Below are the code and all the weights of a small trained network. Each question names an input and a class and asks about switching units off, where a switched-off unit gives its printed mean instead of its output.

import numpy as np


def w(rows, s, z=0):
    codes = np.array(rows[::2]) - 128.0
    scale = np.full(codes.shape[1], s)
    scale[-1] = z or s
    return codes * scale


def f(y):
    return np.maximum(y, 0)


def log_softmax(a):
    a = a - a.max(-1, keepdims=True)
    return a - np.log(np.exp(a).sum(-1, keepdims=True))


def net(x, mask):
    res = np.array(x, float).reshape(1, 5) / 4 @ E
    y = f(res @ A[0][:, :-1].T + A[0][:, -1])
    res = res + np.where(mask, y, B[0][:, -1]) @ B[0][:, :-1]
    return log_softmax(res[-1] @ U[:, :-1].T + U[:, -1])


A, B = {}, {}
E = w([
[252,64,71,66],'x0',
[19,83,24,32],'x1',
[150,241,101,59],'x2',
[114,102,251,2],'x3',
[128,130,124,129],'x4',
],0.0062)
A[0] = w([
[174,141,162,152,36],'n1',
[160,123,66,162,93],'n2',
[128,132,95,156,66],'n3',
[128,93,148,106,80],'n4',
[130,139,89,153,112],'n5',
[156,153,150,147,65],'n6',
[156,108,168,60,91],'n7',
[64,144,170,144,115],'n8',
[180,200,177,145,137],'n9',
[154,144,158,151,42],'n10',
[117,47,141,176,78],'n11',
[183,119,51,154,121],'n12',
[90,115,91,94,66],'n13',
[115,104,160,82,89],'n14',
[86,124,115,115,86],'n15',
[176,124,172,161,101],'n16',
[138,50,135,168,79],'n17',
[121,151,88,166,90],'n18',
[164,219,110,106,151],'n19',
[62,127,81,86,36],'n20',
[122,146,77,170,82],'n21',
[143,143,86,162,203],'n22',
[176,160,157,147,50],'n23',
[102,134,140,144,181],'n24',
[108,91,78,94,100],'n25',
[158,110,159,82,116],'n26',
[248,45,73,73,17],'n27',
[106,152,92,84,122],'n28',
[146,108,161,86,86],'n29',
[118,125,185,106,109],'n30',
[117,127,185,97,47],'n31',
[72,180,133,162,64],'n32',
[144,136,87,169,119],'n33',
[79,75,162,167,113],'n34',
[54,172,156,156,1],'n35',
[148,216,108,107,111],'n36',
[130,193,110,97,64],'n37',
[86,145,125,160,108],'n38',
[102,128,108,113,97],'n39',
[146,139,147,140,69],'n40',
],0.014,0.0063)
B[0] = w([
[77,104,87,188,166],'n1',
[89,171,216,130,191],'n2',
[83,170,214,123,152],'n3',
[137,164,157,121,156],'n4',
[121,129,158,127,171],'n5',
[105,108,121,167,157],'n6',
[101,154,184,140,209],'n7',
[207,180,60,133,207],'n8',
[69,58,73,204,235],'n9',
[73,92,92,210,153],'n10',
[183,74,142,41,198],'n11',
[103,181,155,121,220],'n12',
[92,82,138,246,175],'n13',
[103,156,185,139,181],'n14',
[141,117,126,175,159],'n15',
[80,89,70,193,200],'n16',
[192,70,145,21,189],'n17',
[99,146,174,112,175],'n18',
[170,78,131,35,221],'n19',
[94,71,124,239,189],'n20',
[81,147,210,121,182],'n21',
[76,128,172,84,225],'n22',
[27,76,95,201,171],'n23',
[181,130,107,72,190],'n24',
[96,103,107,206,195],'n25',
[68,176,168,130,194],'n26',
[255,220,39,185,255],'n27',
[94,39,112,151,186],'n28',
[85,167,183,132,179],'n29',
[129,162,165,137,186],'n30',
[112,153,176,146,168],'n31',
[201,193,116,151,186],'n32',
[80,133,194,119,189],'n33',
[176,113,118,69,208],'n34',
[231,177,62,176,179],'n35',
[194,58,151,36,197],'n36',
[201,42,143,63,164],'n37',
[182,162,132,97,176],'n38',
[134,101,125,185,154],'n39',
[119,109,125,173,142],'n40',
],0.0073,0.0072)
U = w([
[47,52,102,208,88],'0',
[168,248,81,146,136],'1',
[48,212,254,107,75],'2',
[81,129,118,101,246],'3',
[140,28,143,34,98],'4',
],0.0097,0.012)

Each question gives the input, the list of numbers given to net, and the class t.
The units are the neurons (one row each of A and B). Each row of codes is followed by its name. A weight is (code - 128) times the scale printed after its matrix; where a second scale follows, it is the last column's (A, B and U).
mask holds one flag per neuron, in row order. A switched-off neuron (its flag False) gives its mean, the last column of its row in B, instead of its output. The means were averaged over made-up inputs and are rounded, as every weight is.
A unit's drop is (log p(t) with every unit on - log p(t) with that unit switched off) / (log p(t) with every unit on - log p(t) with every unit switched off).
The circuit of an input: a set's keep is (log p(t) with only the set's units on - log p(t) with every unit switched off) / (log p(t) with every unit on - log p(t) with every unit switched off). Starting from the 12 units with the biggest drops (on a tie, the unit counted first), units are removed one at a time, each time the one whose removal leaves the highest keep (on an exact tie, the one counted first), for as long as the keep stays at least 0.8.
units of the circuit, in order: the units of the circuit, biggest drop first
most important unit: the unit with the biggest drop
top k neurons: the k neurons with the biggest drops, biggest first
drop when u is switched off: that unit's drop, to one decimal
input [-7,5,-8,-3,2], class 4: units of the circuit, in order : [n11; n34]
input [-6,8,6,-5,0], class 0: units of the circuit, in order : [n20]
input [-7,3,-7,7,-7], class 1: units of the circuit, in order : [n8; n35]
input [-5,3,-6,-3,3], class 4: units of the circuit, in order : [n11; n34; n17]
input [-5,1,-6,4,4], class 4: units of the circuit, in order : [n34; n11]
input [-5,7,-8,-4,6], class 4: top 4 neurons : [n11; n34; n17; n9]
input [5,8,-6,7,7], class 0: units of the circuit, in order : [n25; n13]
input [-7,-3,-5,7,3], class 1: units of the circuit, in order : [n8; n35]
input [5,-5,7,-5,0], class 4: units of the circuit, in order : [n19; n36]
input [-3,5,5,3,2], class 0: units of the circuit, in order : [n20; n28]
input [0,-2,7,6,-2], class 4: top 2 neurons : [n19; n36]
input [-8,-6,0,-3,5], class 1: top 3 neurons : [n32; n35; n8]
input [3,-2,-7,1,3], class 4: top 2 neurons : [n17; n11]
input [8,3,1,0,1], class 1: top neuron : [n27]
input [-7,3,-4,6,5], class 1: top 2 neurons : [n8; n35]
input [0,-4,4,-4,-3], class 0: top 2 neurons : [n9; n23]
input [6,5,4,5,0], class 1: top 2 neurons : [n27; n9]
input [3,2,6,-6,6], class 2: top 2 neurons : [n2; n12]
input [8,-2,4,8,-7], class 1: drop when n27 is switched off : 2.7
input [-2,0,7,5,1], class 4: drop when n36 is switched off : 0.2
input [-5,5,3,-7,0], class 2: most important unit : n21
input [-1,-5,7,-5,4], class 4: drop when n19 is switched off : 0.4
